Below is a small trained network, with its code and all its weights. Each question gives an input and a target symbol and asks what happens when units are switched off, that is, made to give their printed mean instead of their output.

import numpy as np


def w(rows, s, z=0):
    codes = np.array(rows[::2]) - 128.0
    scale = np.full(codes.shape[1], s)
    scale[-1] = z or s
    return codes * scale


def f(y):
    return np.maximum(y, 0)


def softmax(a):
    e = np.exp(a - a.max(-1, keepdims=True))
    return e / e.sum(-1, keepdims=True)


def log_softmax(a):
    a = a - a.max(-1, keepdims=True)
    return a - np.log(np.exp(a).sum(-1, keepdims=True))


def net(x, mask):
    ids = ['ΔΠΦΩαβγεθλμξστψ'.index(c) for c in x.split()]
    T = len(ids)
    res = E[ids] + P[:T]
    u = 0
    for l in range(3):
        q, k, v = (res @ M[l].T for M in (Q, K, V))
        z = softmax(np.where(np.tri(T) > 0, q @ k.T / 2**0.5, -1e9)) @ v
        res = res + np.where(mask[u], z, O[l][:, -1]) @ O[l][:, :-1]
        u += 1
        y = f(res @ A[l][:, :-1].T + A[l][:, -1])
        res = res + np.where(mask[u : u + 8], y, B[l][:, -1]) @ B[l][:, :-1]
        u += 8
    return log_softmax(res[-1] @ U[:, :-1].T + U[:, -1])


Q, K, V, O, A, B = {}, {}, {}, {}, {}, {}
E = w([
[154,116,113,117,76],'Δ',
[84,157,165,112,87],'Π',
[135,96,56,105,74],'Φ',
[115,206,100,108,119],'Ω',
[184,125,47,160,120],'α',
[218,129,112,94,136],'β',
[115,127,121,163,87],'γ',
[188,94,188,154,104],'ε',
[191,56,102,145,169],'θ',
[96,125,102,139,146],'λ',
[50,79,129,96,4],'μ',
[162,162,183,61,121],'ξ',
[142,188,221,152,153],'σ',
[129,195,163,108,111],'τ',
[103,70,102,70,44],'ψ',
],0.019)
P = w([
[75,95,84,72,191],'0',
[193,191,34,170,121],'1',
[209,192,52,170,119],'2',
[217,220,78,168,87],'3',
[199,242,99,170,67],'4',
[221,254,130,182,70],'5',
],0.01)
Q[0] = w([
[56,73,157,154,204],'L0H1',
[2,52,176,112,68],'L0H1',
],0.0086)
K[0] = w([
[254,115,155,211,147],'L0H1',
[113,157,168,208,13],'L0H1',
],0.007)
V[0] = w([
[28,64,144,123,164],'L0H1',
[253,3,156,187,194],'L0H1',
],0.0061)
O[0] = w([
[176,87,147,116,118,173],'L0H1',
[104,147,148,55,4,3],'L0H1',
],0.011,0.0041)
A[0] = w([
[175,125,71,203,69,175],'L0N1',
[42,142,216,170,153,99],'L0N2',
[203,103,137,187,146,126],'L0N3',
[163,198,73,161,102,3],'L0N4',
[55,97,65,178,87,123],'L0N5',
[234,113,2,59,75,138],'L0N6',
[88,60,126,144,80,129],'L0N7',
[82,160,196,60,151,52],'L0N8',
],0.0093,0.0051)
B[0] = w([
[178,198,115,110,133,254],'L0N1',
[98,150,152,2,150,134],'L0N2',
[81,181,46,84,117,215],'L0N3',
[101,45,140,125,61,185],'L0N4',
[221,210,115,122,108,157],'L0N5',
[34,155,207,167,150,252],'L0N6',
[124,139,143,142,83,145],'L0N7',
[159,175,132,206,60,131],'L0N8',
],0.0081,0.011)
Q[1] = w([
[136,250,156,170,78],'L1H1',
[154,177,133,175,125],'L1H1',
],0.011)
K[1] = w([
[50,2,105,87,169],'L1H1',
[131,80,221,113,176],'L1H1',
],0.0082)
V[1] = w([
[112,145,248,102,130],'L1H1',
[158,184,108,125,136],'L1H1',
],0.013)
O[1] = w([
[159,166,2,44,108,254],'L1H1',
[143,180,96,245,77,82],'L1H1',
],0.0096,0.0042)
A[1] = w([
[173,186,163,138,131,175],'L1N1',
[252,52,141,88,114,111],'L1N2',
[27,88,182,156,69,239],'L1N3',
[144,185,228,66,226,179],'L1N4',
[204,130,71,109,170,2],'L1N5',
[136,165,87,153,142,179],'L1N6',
[157,142,68,168,81,121],'L1N7',
[253,133,101,112,151,181],'L1N8',
],0.0071,0.0063)
B[1] = w([
[170,186,128,167,126,247],'L1N1',
[121,254,176,107,77,145],'L1N2',
[237,150,159,122,94,171],'L1N3',
[118,89,51,169,119,204],'L1N4',
[106,72,215,96,45,167],'L1N5',
[169,206,117,77,154,254],'L1N6',
[146,83,212,108,163,218],'L1N7',
[14,178,125,150,121,246],'L1N8',
],0.0077,0.0083)
Q[2] = w([
[86,20,117,57,175],'L2H1',
[134,246,140,104,149],'L2H1',
],0.013)
K[2] = w([
[134,254,129,196,67],'L2H1',
[94,49,188,59,144],'L2H1',
],0.0082)
V[2] = w([
[120,1,39,124,135],'L2H1',
[8,167,31,158,217],'L2H1',
],0.0081)
O[2] = w([
[205,189,181,15,210,2],'L2H1',
[254,72,81,121,109,141],'L2H1',
],0.0095,0.005)
A[2] = w([
[169,87,22,141,18,109],'L2N1',
[163,102,102,185,199,254],'L2N2',
[141,124,209,179,184,202],'L2N3',
[144,90,254,104,67,173],'L2N4',
[147,199,79,131,94,104],'L2N5',
[150,130,195,78,175,148],'L2N6',
[94,132,143,209,108,184],'L2N7',
[151,208,138,149,121,82],'L2N8',
],0.0085,0.009)
B[2] = w([
[93,141,88,133,202,222],'L2N1',
[172,171,147,153,88,198],'L2N2',
[111,186,142,123,74,176],'L2N3',
[122,167,86,148,155,145],'L2N4',
[120,84,122,102,123,248],'L2N5',
[120,252,135,142,139,157],'L2N6',
[154,118,81,106,83,212],'L2N7',
[114,69,150,125,140,213],'L2N8',
],0.014,0.017)
U = w([
[132,195,66,150,102,208],'Δ',
[148,141,105,142,86,216],'Π',
[153,181,84,91,51,6],'Φ',
[68,146,83,186,206,30],'Ω',
[167,127,104,219,208,95],'α',
[154,76,177,134,118,238],'β',
[162,149,215,192,139,165],'γ',
[135,115,148,165,19,83],'ε',
[24,175,154,253,164,106],'θ',
[173,127,132,223,95,76],'λ',
[76,101,81,237,102,55],'μ',
[91,165,173,155,251,118],'ξ',
[36,98,118,119,102,104],'σ',
[220,128,146,111,130,77],'τ',
[176,53,108,72,147,90],'ψ',
],0.008,0.014)

Each question gives the input, a string of symbols that net reads in full, and the target symbol t.
The units are the heads (2 rows each of Q, K, V and O) and the neurons (one row each of A and B). Each row of codes is followed by its name. A weight is (code - 128) times the scale printed after its matrix; where a second scale follows, it is the last column's (O, A, B and U).
mask holds one flag per unit, layer by layer, with each layer's heads first. A switched-off unit (its flag False) gives its mean, the last column of its rows in O or B, instead of its output. The means were averaged over made-up inputs and are rounded, as every weight is.
A unit's drop is (log p(t) with every unit on - log p(t) with that unit switched off) / (log p(t) with every unit on - log p(t) with every unit switched off).
The circuit of an input: a set's keep is (log p(t) with only the set's units on - log p(t) with every unit switched off) / (log p(t) with every unit on - log p(t) with every unit switched off). Starting from the 12 units with the biggest drops (on a tie, the unit counted first), units are removed one at a time, each time the one whose removal leaves the highest keep (on an exact tie, the one counted first), for as long as the keep stays at least 0.8.
units of the circuit, in order: the units of the circuit, biggest drop first
unit that matters most: the unit with the biggest drop
k most important neurons: the k neurons with the biggest drops, biggest first
k most important neurons of layer l: the k neurons of layer l with the biggest drops, biggest first
input θ ε ε θ τ ε, target Φ: units of the circuit, in order	(L0H1 L1H1 L0N6)
input ψ τ μ, target ξ: unit that matters most	L2H1
input θ β ξ τ, target Φ: units of the circuit, in order	(L0H1 L1H1 L0N6)
input λ λ τ, target γ: units of the circuit, in order	(L1H1 L0N6 L2N1)
input ε τ ε, target σ: 2 most important neurons	(L1N2 L2N2)
input σ ε ξ α, target Ω: units of the circuit, in order	(L2N1 L2H1)
input λ ε τ Ω ε α, target γ: 3 most important neurons of layer 0	(L0N6 L0N1 L0N3)
input μ μ ε ψ, target θ: 2 most important neurons	(L0N5 L0N6)
input ε γ μ, target σ: 2 most important neurons	(L1N2 L2N2)
input ε σ ε τ τ ξ, target σ: 2 most important neurons	(L1N2 L2N2)
input ε θ Δ, target σ: 2 most important neurons	(L1N2 L2N2)
input α β τ ε, target μ: units of the circuit, in order	(L2H1 L1H1 L0N6 L1N3)
input λ α ε, target γ: units of the circuit, in order	(L1H1 L0N6)
input α α γ λ τ, target μ: units of the circuit, in order	(L2H1 L1H1 L0N4)
input ψ ε β Π, target ξ: unit that matters most	L2H1
input λ Π σ τ ε τ, target γ: units of the circuit, in order	(L1H1 L0N6)
input τ ε μ ε, target α: units of the circuit, in order	(L2H1 L2N1 L0H1)
input ε ε λ θ γ, target σ: 2 most important neurons	(L1N2 L2N2)
input λ μ α ξ, target γ: units of the circuit, in order	(L1H1 L0N6)
input Ω Φ ε μ ψ τ, target λ: unit that matters most	L1H1
input τ β Ω, target α: units of the circuit, in order	(L2H1 L0H1 L2N1 L2N3)
input Ω μ ε Π τ ξ, target λ: 2 most important neurons	(L0N6 L2N2)
